Each row is followed by one of two labels, saying whether the row has a hidden trait. Each part has a new trait and two new labels.
(in the rows, 128 means zero)
[131 131 159 113 108 122 134 125 133 135 140 118 144 105 133 108 165 112
 155 114 132 125 114 156 141  79 140]	LT
[125 121 134 144 157 110 126 168  97 131 117 124 106 115 125 124 105 146
 114  93 131 150 140 147 114 109 105]	PG
[126 124  80 139 119 116 115 134 145  99 102 135  99 137 112 152  89 125
 114 148 127 158 134 140 131 123 141]	LT
[161 147 102  72 155 112 123 142  97 166 130  94 129  75 104 111  64 183
 144 151 129 112 104 103 117  85 158]	PG
[123 162  77 147 166  97 122 143  83 139  81  94 104 105 176 123  35 116
 108 174 100 129 137 162 169  68 132]	PG
[124 112  79 129 150  88 132 124  82 162  96 142 109 126 159 137 101 136
 124  99 105 106 134 108 115  76 145]	PG
[129 123  92 117 150 106 138 178 136 129 107  86 105 104 197 106  89 105
 150 135 103 101 117 184 112  70 119]	PG
[123 172  98 112 149 106 171 155 116 167 110 108 120  80 170  93 113 127
 130 104 111 145  99 162 146  41  99]	PG
[137 110 158  89 140 135 138 138 116 151 135 119 111 133 176 132 133 131
 107 143 118 141 137 160 125 141 124]	LT
[142 176 147 165 141 131 153 133 110 164 120 119 139  87 154 123  48 166
 137  99 119 146 104 161  93 105 131]	PG
[143 145 145 145 151 130 150 151  93 184 118 102 169  99 156 131 115 166
 195  88 116 114 136 208  87  11 102]	PG
[ 90 146  87 183 150 111 134 156 156 103 130 124 110  90 174 137  38 158
  92 159 131 171 110 175 134  95 136]	PG
[125 168  90 142 163  97 120 148 118 127  99 102  92 128 184 128  20 130
 115 166 116 155 129 141 145  99 131]	LT
[136 115 153 106 137 109 164 116 136 184 113 111 134  90 148  96 104 178
 138  91 123 155  94 123 115  30 146]	LT
[152 147  72 135 127 137 164 136 129 138 119 117 126 105 135 111  93 142
 133 140 131 158 124 159 121 137 121]	PG
[126 145  74 145 142  87 155 136 128 119 124 115 112  80 165 132  55 139
 126 176 141 124 136 183 105  74 124]	LT
[120 160  94 159 139 108 102 116 122  96 133 141 116 148 175 138  94  98
 155 158 166 136 138  97 115 146 119]	LT
[126 163 135  96 127 119 144 115 131 155 117 100  77 163 146 110  64 141
 124 153 105 132 132 152 122  88 141]	PG
[146 171  33 172 156  43 133 227 104 122  93 117 117  93 208  82   1 136
 109 237 101 144 113 193 113  35  94]	PG
[167 138 131  78 126 109 130 150  83 166 123  53 127  91 238 107  98 153
 131 122 122  90 116 158 112  43 130]	PG
[138 123 108 116 175 124 150 158 100 151 137  99 124  96 230 113  33 138
 130 150 135 142  90 158 123  91 111]	PG
[118 152  98 127 170 103 133 140 110 131 101 101 121 138 164  95  65 146
 140 127 129 152  95 144 108  43 108]	LT
[134 139 117  93 121 134 130 152 114 154 128  91 121 110 169 114 114 161
 133 146 101 128 102 132 141  90 129]	LT
[131 160 106 155 153 107 113 142 114 140 117 120 105 121 173 128  98 131
 115 152 106 144 130 171 137  97 149]	LT
[114 146 100 164 135 106 116 135 129 135 114 117 104 126 160 124  72 124
 108 142 159 135 139 170 134 112 118]	LT
[139 120 120 130 119 118 160 141 114 147 128 129 100 145 167 109  81 157
 115 192 133 133 134 142 135  80 128]	LT
[140 133 156 157 129 146 137 139 121 132 114 137 131 104 202 140 126 150
  95 139  95 110 122 126  81 159 118]	PG
[156 156 125  83 145  97 142 141 126 149 105 113 141 136 194 146  82 145
 111 119  89 113 107 142  83 111 119]	PG
[153 158  45 151 127  82 136 178 133 112 100 112 119  79 200 127  26 136
 126 185 127 143 141 218 111  35 140]	PG
[133 104 148 140 130 126 112 204 136  90  69  96  96  72 153  91 193  96
 150 140 146 141 176 114 119  78  95]	PG
[136 133 130 161 129 109 102 147 122 144 101 123 108 138 209 111  70 162
 128 154 139 134 175 157  87  66 120]	PG
[155 129 106 132 141 103 115 115 105 145 108 120 113 144 144 142  62 117
 131 115 116 113 122 155 128 126 128]	LT
[144 149  91 118 133 104 161 157 134 174 119  92 123  81 129 114  91 149
 102 157  91 123 148 160 108 108 128]	PG
[133 185  84 133 157  79 124 185 109 135 112  97 146  85 169 123  25 140
 110 179 125 114  94 178 113  63 107]	PG
[132 160 106 112 158 117 126 170 106 127 123 147 129 112 177 111  64 182
 148 144 113 153 117 146 107 107 122]	LT
[139 255 115 153 148  88  84 187 231 112 112  89  62 102 201 125 165 174
 129 174  46 138 157 134 106  72 109]	PG
[143 128 127 141 138 116 151 124 123 189 131 132 128 121 146 132  66 140
 101 146  80 117 120 139 112  94 144]	PG
[132  98 163  84 139 133 137 136 104 152 122 111 153  87 134  88 127 165
  96 113 115 138  91 152 123 149 134]	PG
[150 115 143 131 129 141 113 104 108 156 143 124 134 111 170  95 138 146
 145 125 134 161 111  91 127 125 116]	PG
[155 140  95 146 156  86 122 172  88 114 101 122 120 110 157 166  74 101
 115 162 158 157 125 113 101  86 169]	PG
[143 145 143 106 116 119 125 119 137 151 124 116 131 108 159  87 123 171
 107  94 115 129 133 151 117 100 130]	LT
[137 186  99 165 164  83 174 234 111 105  96  49 137 136 167 106  67 164
 152  99 143 158 163 171  78  59 149]	PG
[144 138 130 166 126  76 140 161 118 143 132 145 105 131 168 122  38 109
 122 152  88 163 143 148 137  63 126]	PG
[151 127 144 122 137 138 151 123  94 145 108 105 103 101 205 103 133 162
 129 104 112 110 128 148  95 138 117]	PG
[119 150 115 109 146 118 123 158 121 160 115 111 109 124 152 124 104 127
 122 145 128  83 165 139 144 133 135]	LT
[110 145 193 114 132 114 148 118 114 190 156  99 109 121 167  88 157 143
 120 131 135 152 120 143 111 111 114]	PG
[141 156 108 148 138  93 108 117 120 140 113 127 121 163 162 126  30 148
 134 161 106 144 109 163 125 107 126]	PG
[136 169  65 131 148  93 136 139 108 137 113 100 118 110 155 113  78 118
 144 156 112 147  98 170 101  74 117]	LT
[148 156 101  94 158 133 135  88 108 134 134  97 127 115 167 117 131 155
 126 152 133 138 157 137 120 137 120]	PG
[119 182 129 109 154 127 136 113 109 152 115 100 122  89 145 112  81 142
 163  92 146 121 117 148 103  85 126]	LT
[160 142 121 106 128 125 133 162 144 156 132 129  98  86 166 111  60 154
 124 147 142 157 141 170 114  81 160]	LT
[130 129 185 116 104 116 126 100 134  98 105 107 115 129 172 140  66 153
 143 156 166 164 107 155 137  47  90]	PG
[108 211  90 149 172  95 142 143  98 111  89 104 162 142 143 101  44 126
 154 134 102 116  68 150 125 121 135]	PG
[127 138  99 126 124 130 125 108 144 115 131 129 143 115 144 141  98 135
 135 132 113 156  80 146  97  88 135]	PG
[194 150 105 122 114 120 147 173 119 140 130 132 102 120 149 106  99 123
 101 152 142 127  84 185 121  14 148]	PG
[159 144 100 136 128 115 112 135 105 145 135 137 112 133 173 138  83 173
 138 135 108 138 138 130 121 107 125]	LT
[151   1  67 114  98 255 140 109 150 255 255 188 192 170  95 193  86  72
   1  93 116 111  85   1 115  89  33]	PG
[143 128 124 108 111 133 176 159 155 148 128 112 132  83 144 117 127 139
 111 124 146 156 119 150 134 101 141]	LT
[169  72 133 102 144  89 182 133 157 120 124 132 129  55 197  91  70 174
 160  91 118 121 107 162 117  74 141]	PG
[131 143 117 139 129 140 150 149 131 160 123 130 114  63 147 118 143 146
 131 106 110 147 116 149 131 113 137]	LT
[132 132 117 149 135 107 130 134 118 154 115 156 131 126 188 123 105 162
 120 127 123 148 111 131 117  82 162]	PG
[171 145  83 146 123 107 118 144 175 137 126 117  97 101 160 104 100 168
 124 190  96 160  99 150 110  95 111]	PG
[141 139 104 120 166 130 153 105 124 126  87 118 127 148 164 102  83  83
 131 143  97 181  81 147 171  49 128]	PG
[ 82 174  76 103 169  89 108 120 118 116  79  98 165 122 163  94  66 149
  93 121 118 128  98 147 104 127 116]	PG
[156  86 101 129 109 102 132 163 161 148 131 136 105 149 145 144  78 107
 102 206 118 162 133 143 149  75 126]	PG
[ 82 131  74 129 152 105  83 197 102  90  98 138 103 123 180 119  74  91
 111 217 138 156 137 160 100 126 140]	PG
[134 141  79 129 151  98 124 153 112 129 143 120 128 127 183 132  69 112
 150 196 126 133 124 126 116  63 142]	LT
[155 109 155 132  92 120 169 168 182 152 162 145  95 126 115 162 172  94
 101  74 125 158 144 175 141  84  97]	PG
[109 149  90 170 149 107 130 122 121 115  98 119 103 100 165 139  76 128
 140 147 117 160 120 145 117  42 128]	PG
[132 139  49 160 139 112 134 162 101 149 130 131 125 148 183  91  98 116
 125 163 123 119 159 167 115  87 120]	PG
[138 149 133 127 129 103 141 150 121 167 141 133 107  70 174 135  54 150
 103 161 116 166 100 181 126  23 110]	PG

Part 2:
[127 139 116 129  98 123 196  86 164 108 109 127  92  84 129 255 145 129
 144 128 139 116  79 123 122 197 154 168 118 115 116  82 139 160 130 123
 119 137 164 136 112 117 129 122 130 114 184 114 122 148 187 136  80  91
 129 187 103 132 141  97 116 121 135 130 108 169 130 144 184  68 125 144
 141 112 135 117 113 120 160  70 128 111 120 110 122 103 129 126 149 139
 137 102 176 170 113 134 127 117  86 125 146 140 147 143 138 112 122 165
 139 102 131 128 127 134 107 129 115 178 120 119 148 139 138 118 125 154
 122 126 137 139]	P
[165 127 106 137  79 119 212 150 217 143 123 113  98  71 102 159 136 143
 112 119 168 165 109 132 133 173 129 153 129  86 125 122 149 120 143 130
 111 144  91 124 134  92 132 116 158 120 164 121 105 119 103 114 202  96
 128 163 108 135 131 119 122 126 118 147 113 255 163 130 136 125 112  92
 131 102 124  94 122 155 118  91  99 101 121 100 142  67 121 131 145 115
 108 115 146 171 177 128 117 115 111 128  85 137 148 139 146 139 125 147
 125 146 142 133 118 133 138 146 110 113 128 119  89 136 142 124 135 122
 122 128 130 120]	P
[ 74 143 146 123 149 132 111  88  12  95 121 144 125 137 158 233 129 112
 157 133  89  90 125 122 123 146 154 128 130 167 134 100 118 162 110 122
 144 112 218 139 103 171 125 137 100 121 143 130 154 148 192 144  58 131
 119 141 120 124 134 118 125 124 153 107 127  25  81 136 157  63 141 182
 131 140 152 151 125 108 151 163 172 145 121 131 112 158 143 121 140 154
 148 132 139 126  59 132 138 137 103 127 185 130 113 126 120 106 127 124
 142  94 120 116 135 122 111 111 128 167 118 135 224 131 122 132 114 142
 131 128 131 156]	R
[ 69 139 145 134 165 131 109  82   1  96 120 149 127 155 152 226 121 100
 144 130  74 103 135 123 131 143 153  63 139 158 145  80 131 199 107 121
 141 111 216 142 109 174 126 125 126 116 134 120 156 173 147 140  57 133
 125 143 136 127 138 119 127 126 157 114 127  33  81 142 169  25 141 175
 126 124 151 156 125 113 146 171 170 153 114 116 118 153 142 128 150 155
 134 125 137 119  58 130 144 139 113 124 190 130 120 120 116 108 126 166
 143 105 122 111 135 119 102 108 127 164 122 134 231 124 123 126 111 127
 127 128 130 175]	R
[ 99 142 126 132  98 124 192  87 128  94 112 128  90 109 139 255 141 117
 141 130 139 125  77 123 127 195 153 157 121 118 124  80 135 200 123 123
 128 129 162 133 104 132 129 120 134 113 181 114 134 166 178 140  60  89
 132 191 104 129 140  98 118 121 141 129 110 116 137 144 179  35 125 159
 142 116 135 116 112 128 154  73 130 112 118 108 125 125 128 124 151 153
 130 108 182 152 109 134 130 121  89 127 162 143 139 133 136 104 122 177
 148 105 133 118 128 130 108 130 114 193 121 127 172 135 139 116 120 149
 120 126 137 140]	P
[182 112 113 114 131 133  86 176 241 161 139 109 158 128 106   1 130 142
 120 132 167 139 125 133 112 102 103 153 114 134 109 170 123  50 147 135
 118 140  61 113 151 101 127 136 125 146  96 140 119  89 105 116 196 147
 138  97 138 126 113 147 133 132 100 137 134 162 156 111  60 246 125  72
 125 145  95 116 136 126 107  62  99 112 153 158 126 139 116 129  94  99
 145 137 109 115 167 123 111 130 149 134  76 120 134 131 132 144 132  71
  98 158 121 146 122 137 153 141 138  69 136 120  34 128 129 133 143 137
 132 127 118  83]	R
[189 102 109 139 132 126 150 175 193 157 132 128 147  96  96  29 124 143
  91 124 164 181 143 135 127  96 102  84 141  87 116 166 143  93 149 126
 105 143  69 130 147 103 126 121 188 128 105 119 102 101  40 112 201 143
 136 114 153 136 125 135 129 136  90 157 127 222 163 120 120 184 128  52
 116 123 107 111 136 128 110  60  76 113 129 110 140  83 117 140 118 111
 106 115 101 146 213 120 114 126 153 124  79 114 141 148 139 160 127 107
 117 170 131 135 120 129 135 143 129  85 134 111  52 128 121 129 136 115
 114 132 119 118]	R
[ 92 137 132 139 122 128 157  81 109  91 120 142  88 123 139 255 133 107
 142 130 125 112  84 124 130 188 151 105 123 110 137  84 153 220 119 123
 125 130 173 142 110 128 130 118 142 109 177 114 137 172 151 137  51  86
 134 190 117 129 141 109 118 123 163 125 109 110 126 150 188  43 129 148
 141 107 154 121 110 121 150  94 147 128 116  98 123 123 125 130 157 158
 131 113 185 149  72 132 134 123  94 126 164 146 139 129 131  99 120 191
 147 114 128 117 129 130 103 121 113 194 126 126 165 129 139 111 116 144
 118 125 139 161]	P
[ 97 139 142 121 178 133  75  84   7  94 126 153 136 165 157 164 124 105
 154 135  74  76 130 121 114 117 155  98 130 162 126 103 114 185 111 120
 140 115 191 141 115 171 123 136 115 126 117 123 157 156 184 152  55 151
 129 119 138 122 136 127 125 128 143  99 131  28  84 133 140  75 148 173
 131 151 143 154 131  92 154 136 169 148 123 139 104 186 140 125 119 155
 149 138 125 100  56 128 138 140 121 125 194 121 115 125 119 112 126 124
 139  95 111 117 134 123 104 112 140 170 123 131 181 126 120 126 118 147
 128 128 129 144]	R
[ 75 142 137 133 136 127 147  85   1  94 118 142 112 140 145 224 129 108
 151 127  82  93 122 121 134 172 155 125 134 147 138  73 129 194 109 121
 137 117 217 140 107 159 127 124 120 120 160 125 144 165 175 142  62 112
 121 164 114 129 142 111 121 125 151 108 122  75  89 137 165   7 137 180
 132 119 157 140 120 121 157 182 175 137 107 112 121 134 138 123 156 153
 131 121 149 135  66 133 140 132 100 124 192 137 118 127 125 112 125 153
 156  95 128 113 134 122 105 117 122 188 118 136 233 130 124 126 113 132
 130 129 134 164]	P
[179 113 103 118 107 131 141 173 236 162 134 110 140 110 108  47 136 148
 110 132 191 157 109 133 117  98 101 181 109 106 108 169 124  31 155 135
 117 145  59 112 152  79 130 131 135 139 122 132 107  87 108 114 190 127
 139 119 127 129 111 138 130 129 102 148 127 210 176 117  82 252 116  77
 130 132  92 105 130 135 108  64  79 111 145 133 130 102 109 129 111 100
 135 137 128 130 193 126 110 123 147 133  74 127 144 132 138 135 132 102
  96 157 126 146 123 138 154 149 137  94 136 120  36 130 136 128 143 141
 126 125 123  82]	R
[131 118 141 118 180 137  50 149  64 144 141 138 156 175 136   1 116 124
 135 136 100 115 156 130 119  66 110  79 129 149 130 171 116 101 126 127
 136 125 116 130 134 137 124 143 122 149  69 133 137 110 100 131 125 168
 136  76 160 120 117 150 139 135 127 122 150  75 123 117  70 213 140 116
 116 159 114 155 143 109 113 116 136 154 138 159 119 170 128 131 105 115
 148 143  89  83 113 123 128 145 174 129 133 109 111 124 115 139 133  53
 109 141 111 133 133 125 136 124 152  91 135 127 113 118 114 134 129 129
 136 128 118 122]	R
[119 133 120 135  74 122 202 108 170 112 112 120  77  86 128 255 140 126
 132 124 164 139  85 125 132 198 142 173 121 101 121  91 146 168 128 126
 123 134 152 132 113 120 131 114 140 113 184 117 116 149 158 125 130  71
 127 186 100 133 140  99 118 121 127 138 111 163 151 144 181  68 119 135
 140 108 139 105 114 135 142  77 114  99 123 103 134 102 124 128 153 140
 124 109 173 167 144 134 124 113  88 126 114 145 143 138 141 114 122 177
 141 118 136 124 125 131 120 134 103 169 123 125 145 137 145 117 125 139
 120 127 138 140]	P
[155 113 122 115 151 131  61 173 180 161 140 125 161 149 113   1 122 141
 119 130 135 148 154 133 122  73 100 121 127 137 123 188 118  54 135 132
 125 133  90 121 143 125 126 139 124 142  75 140 126  89 101 119 170 171
 128  73 149 126 110 149 139 134 113 128 144 124 131 111  67 239 130 101
 116 149 101 127 145 125 104 131 102 138 144 151 127 148 124 129  87  99
 137 141  81 104 148 122 120 135 169 132 101 111 124 124 127 144 134  46
 102 150 120 140 126 128 151 136 142  64 137 127  93 124 120 139 137 121
 137 127 119 105]	R
[ 83 134 145 119 176 136  39 102   9 111 136 153 138 180 149  90 119 103
 148 137  90  91 126 125 123  79 138  71 124 162 139 129 117 163 109 126
 142 114 179 136 116 163 125 139 107 134  89 128 159 141 145 141  55 162
 131 103 149 118 126 139 132 130 156 113 141  17  92 128 110 137 145 156
 125 152 136 162 134 105 136 144 168 162 138 146 110 179 136 126 115 140
 148 146 122  81  39 126 138 143 137 131 179 121 114 116 112 107 127 112
 126 118 113 123 137 123 118 112 144 144 131 136 173 116 117 127 118 142
 130 126 127 145]	R
[136 130 105 136  80 127 182 125 231 126 119 131  85  83 120 242 143 119
 116 129 204 156  57 127 119 162 136 136 109  78 123 110 159 156 138 127
 110 146 120 132 124  93 132 110 159 109 176 107 109 140 124 125 159  70
 150 190 117 133 134 109 118 122 127 155 108 209 188 142 166 147 119 105
 143  99 123 111 110 134 133   1 105 106 129  94 129  89 110 136 155 131
 122 106 194 162 152 130 120 117  89 129 114 147 157 141 136 109 122 186
 120 140 130 135 118 137 124 147 113 153 130 114  81 130 146 108 129 155
 108 124 134 129]	P
[ 64 153 140 133 130 124 140  82  22  97 122 140  92 135 147 255 128 104
 141 128 102  99 112 123 135 171 149 128 124 151 143  79 136 207 110 127
 138 118 186 133 107 149 130 124 111 114 161 124 149 165 177 142  53 105
 120 172 113 127 138 112 123 121 165 109 120  70  99 146 172  32 136 189
 137 113 157 138 118 127 142 175 175 135 111 114 121 139 133 124 162 155
 130 130 167 129  31 132 143 129  88 129 174 143 119 116 121 102 125 166
 151  99 129 115 136 125 112 118 119 190 121 140 226 125 129 123 114 133
 131 125 137 156]	P
[159 117  99 130  77 126 164 151 255 143 123 116 106  73 108 174 139 144
 110 126 193 157  79 130 121 143 114 151 112  82 113 149 144 115 147 130
 109 149  60 120 131  83 132 118 159 121 172 118 108 114 115 117 191  87
 144 143 118 133 127 119 122 124 110 152 118 253 176 133 135 176 114  91
 136 122 101  94 118 135 123   7  71 102 141 114 134  81 108 133 125 111
 122 117 164 167 190 129 115 116 121 130  87 144 152 140 143 127 124 156
 116 153 137 146 119 138 136 151 120 123 133 114  23 134 139 119 135 143
 115 126 130 100]	P
[141 113 132 113 183 139  43 151  50 140 136 142 172 167 136   1 122 121
 134 141  96 108 145 128 103  67 112  84 126 144 110 171 106  93 128 123
 133 128 131 133 131 135 120 146 122 149  99 130 135 110 122 138 123 170
 142  75 159 119 117 144 135 135 118 123 148  73 120 114  85 217 140 102
 117 175 106 158 142  91 126  77 126 152 146 161 108 177 128 131  92 114
 167 140  80  88 110 123 120 147 154 130 146 105 124 134 118 137 133  36
 107 136 105 137 131 129 134 129 157  94 132 120  99 123 114 134 129 149
 126 129 115 118]	R
